Here is a tiny trained network, its code and every weight. The questions are about switching its units off for an input and a target symbol, where a switched-off unit gives its printed mean instead of its output.

import numpy as np


def w(rows, s, z=0):
    codes = np.array(rows[::2]) - 128.0
    scale = np.full(codes.shape[1], s)
    scale[-1] = z or s
    return codes * scale


def norm(h):
    return h / np.sqrt((h * h).mean(-1, keepdims=True) + 1e-5)


def softmax(a):
    e = np.exp(a - a.max(-1, keepdims=True))
    return e / e.sum(-1, keepdims=True)


def log_softmax(a):
    a = a - a.max(-1, keepdims=True)
    return a - np.log(np.exp(a).sum(-1, keepdims=True))


def net(x, mask):
    ids = ['αδεζλμφ'.index(c) for c in x.split()]
    T = len(ids)
    res = E[ids] + P[:T]
    u = 0
    for l in range(3):
        r = norm(res)
        for j in range(3):
            rows = slice(2 * j, 2 * j + 2)
            q, k, v = (r @ M[l][rows].T for M in (Q, K, V))
            z = softmax(np.where(np.tri(T) > 0, q @ k.T / 2**0.5, -1e9)) @ v
            o = O[l][rows]
            res = res + np.where(mask[u + j], z, o[:, -1]) @ o[:, :-1]
        u += 3
    return log_softmax(norm(res)[-1] @ U[:, :-1].T + U[:, -1])


Q, K, V, O = {}, {}, {}, {}
E = w([
[131,247,73,191,74],'α',
[195,132,184,125,111],'δ',
[152,117,4,121,109],'ε',
[2,139,86,99,34],'ζ',
[74,33,124,44,159],'λ',
[82,48,74,171,50],'μ',
[108,175,66,57,116],'φ',
],0.0033)
P = w([
[143,132,149,135,234],'0',
[93,110,96,97,40],'1',
[100,127,104,100,38],'2',
[105,123,106,100,29],'3',
[106,121,104,101,29],'4',
[117,120,102,105,27],'5',
[123,117,101,103,17],'6',
[126,113,98,94,17],'7',
[135,116,93,101,10],'8',
[131,114,98,94,15],'9',
[145,110,92,97,8],'10',
[129,116,79,95,5],'11',
],0.002)
Q[0] = w([
[131,62,180,114,14],'0.h1',
[200,98,169,119,167],'0.h1',
[72,155,157,213,213],'0.h2',
[15,95,15,128,190],'0.h2',
[145,145,255,150,176],'0.h3',
[191,146,76,61,4],'0.h3',
],0.0067)
K[0] = w([
[254,145,153,93,67],'0.h1',
[110,156,36,124,76],'0.h1',
[109,151,79,160,62],'0.h2',
[61,104,125,65,67],'0.h2',
[198,150,176,107,57],'0.h3',
[116,170,96,191,230],'0.h3',
],0.007)
V[0] = w([
[98,14,72,84,164],'0.h1',
[242,214,30,122,120],'0.h1',
[209,83,3,99,89],'0.h2',
[180,202,196,163,3],'0.h2',
[96,138,107,61,73],'0.h3',
[118,175,177,153,254],'0.h3',
],0.0029)
O[0] = w([
[43,76,160,130,49,162],'0.h1',
[112,192,80,179,246,175],'0.h1',
[169,59,65,129,252,250],'0.h2',
[42,76,131,31,74,55],'0.h2',
[181,173,66,106,116,211],'0.h3',
[80,26,126,204,106,38],'0.h3',
],0.003,0.0019)
Q[1] = w([
[252,136,100,81,83],'1.h1',
[125,136,195,201,137],'1.h1',
[81,54,166,156,164],'1.h2',
[141,137,108,179,62],'1.h2',
[136,123,60,75,109],'1.h3',
[160,113,93,127,103],'1.h3',
],0.013)
K[1] = w([
[199,98,242,138,159],'1.h1',
[3,139,117,211,201],'1.h1',
[70,202,18,95,55],'1.h2',
[141,140,207,23,240],'1.h2',
[227,201,178,147,206],'1.h3',
[160,144,178,230,137],'1.h3',
],0.007)
V[1] = w([
[37,41,117,185,84],'1.h1',
[204,119,203,129,15],'1.h1',
[95,106,84,62,178],'1.h2',
[77,144,35,251,86],'1.h2',
[44,136,21,156,110],'1.h3',
[5,106,143,211,186],'1.h3',
],0.0029)
O[1] = w([
[211,198,131,104,215,35],'1.h1',
[45,145,157,196,198,254],'1.h1',
[107,163,225,136,130,189],'1.h2',
[115,173,52,202,33,104],'1.h2',
[131,70,187,214,198,83],'1.h3',
[105,184,171,150,252,5],'1.h3',
],0.0033,0.0015)
Q[2] = w([
[151,135,108,31,64],'2.h1',
[213,175,169,199,248],'2.h1',
[191,137,81,98,69],'2.h2',
[69,172,155,175,150],'2.h2',
[135,149,107,95,191],'2.h3',
[171,144,103,104,53],'2.h3',
],0.014)
K[2] = w([
[193,125,162,72,79],'2.h1',
[109,144,120,157,247],'2.h1',
[230,113,128,123,108],'2.h2',
[42,114,90,120,166],'2.h2',
[99,140,146,57,99],'2.h3',
[135,51,114,136,150],'2.h3',
],0.014)
V[2] = w([
[2,126,119,196,143],'2.h1',
[99,188,91,82,156],'2.h1',
[58,90,89,129,141],'2.h2',
[167,33,111,131,78],'2.h2',
[109,41,68,105,108],'2.h3',
[74,130,127,181,144],'2.h3',
],0.0078)
O[2] = w([
[3,177,215,196,193,65],'2.h1',
[97,198,127,18,215,128],'2.h1',
[70,37,182,55,120,95],'2.h2',
[67,95,68,133,248,197],'2.h2',
[226,145,238,194,141,255],'2.h3',
[150,82,81,136,37,108],'2.h3',
],0.005,0.004)
U = w([
[146,243,114,196,83,138],'α',
[100,80,95,105,67,54],'δ',
[119,132,50,161,229,121],'ε',
[67,143,159,110,118,254],'ζ',
[181,54,214,89,123,149],'λ',
[124,71,156,231,100,64],'μ',
[141,190,120,1,140,120],'φ',
],0.012,0.0047)

Each question gives the input, a string of symbols that net reads in full, and the target symbol t.
The units are the heads (2 rows each of Q, K, V and O). Each row of codes is followed by its name. A weight is (code - 128) times the scale printed after its matrix; where a second scale follows, it is the last column's (O and U).
mask holds one flag per head, layer by layer. A switched-off head (its flag False) gives its mean, the last column of its rows in O, instead of its output. The means were averaged over made-up inputs and are rounded, as every weight is.
A unit's drop is (log p(t) with every unit on - log p(t) with that unit switched off) / (log p(t) with every unit on - log p(t) with every unit switched off).
The circuit of an input: a set's keep is (log p(t) with only the set's units on - log p(t) with every unit switched off) / (log p(t) with every unit on - log p(t) with every unit switched off). Starting from all 9 units, units are removed one at a time, each time the one whose removal leaves the highest keep (on an exact tie, the one counted first), for as long as the keep stays at least 0.8.
units of the circuit, in order: the units of the circuit, biggest drop first
unit that matters most: the unit with the biggest drop
which heads matter: for each layer, one digit per head in row order, 1 if its drop is at least 0.15 and else 0, layers parted by /
input α φ λ λ δ ε ε, target ζ: unit that matters most	0.h2
input ε φ ε α ε ε ε δ λ α, target ε: which heads matter	110 / 101 / 010
input λ α λ λ ε ζ α δ, target α: units of the circuit, in order	(2.h2; 0.h1)
input λ ζ ε δ, target α: units of the circuit, in order	(0.h2; 2.h2)
input δ φ α λ ζ ε α λ ε λ, target φ: units of the circuit, in order	(2.h1; 1.h3)
input ζ μ μ δ ε μ λ φ, target λ: units of the circuit, in order	(2.h3; 1.h1; 2.h2)
input λ λ ε λ δ ε α μ, target α: units of the circuit, in order	(0.h2; 2.h2)
input μ λ ε μ α δ λ, target δ: which heads matter	101 / 101 / 000
input ε λ φ α λ ε α δ λ φ ε α, target ε: units of the circuit, in order	(2.h2; 0.h2)
input ε ε δ, target ε: units of the circuit, in order	(0.h2; 2.h2)
input φ ε ε μ α φ μ ε ε δ, target μ: units of the circuit, in order	(1.h1; 2.h1)
input λ δ φ, target α: units of the circuit, in order	(0.h2; 2.h2)
input λ ε λ δ λ ζ φ, target α: units of the circuit, in order	(2.h2; 0.h1)
input ε λ φ μ ζ λ μ ε λ, target μ: unit that matters most	1.h2
input ε δ λ ε ε μ ε μ, target ε: which heads matter	010 / 100 / 010
input λ μ μ ζ λ α α α λ, target α: which heads matter	000 / 100 / 010
input ε λ α λ ζ μ δ λ, target ε: which heads matter	110 / 100 / 010
input δ λ μ, target φ: units of the circuit, in order	(1.h3; 0.h3; 1.h1; 2.h1)
input μ δ λ λ, target δ: which heads matter	100 / 101 / 000
input ζ δ φ λ ζ λ ε λ α α α, target λ: unit that matters most	2.h3
input λ μ λ ε δ δ δ φ λ μ, target α: which heads matter	111 / 001 / 010
input λ α φ δ λ α λ μ ε, target α: which heads matter	110 / 000 / 010
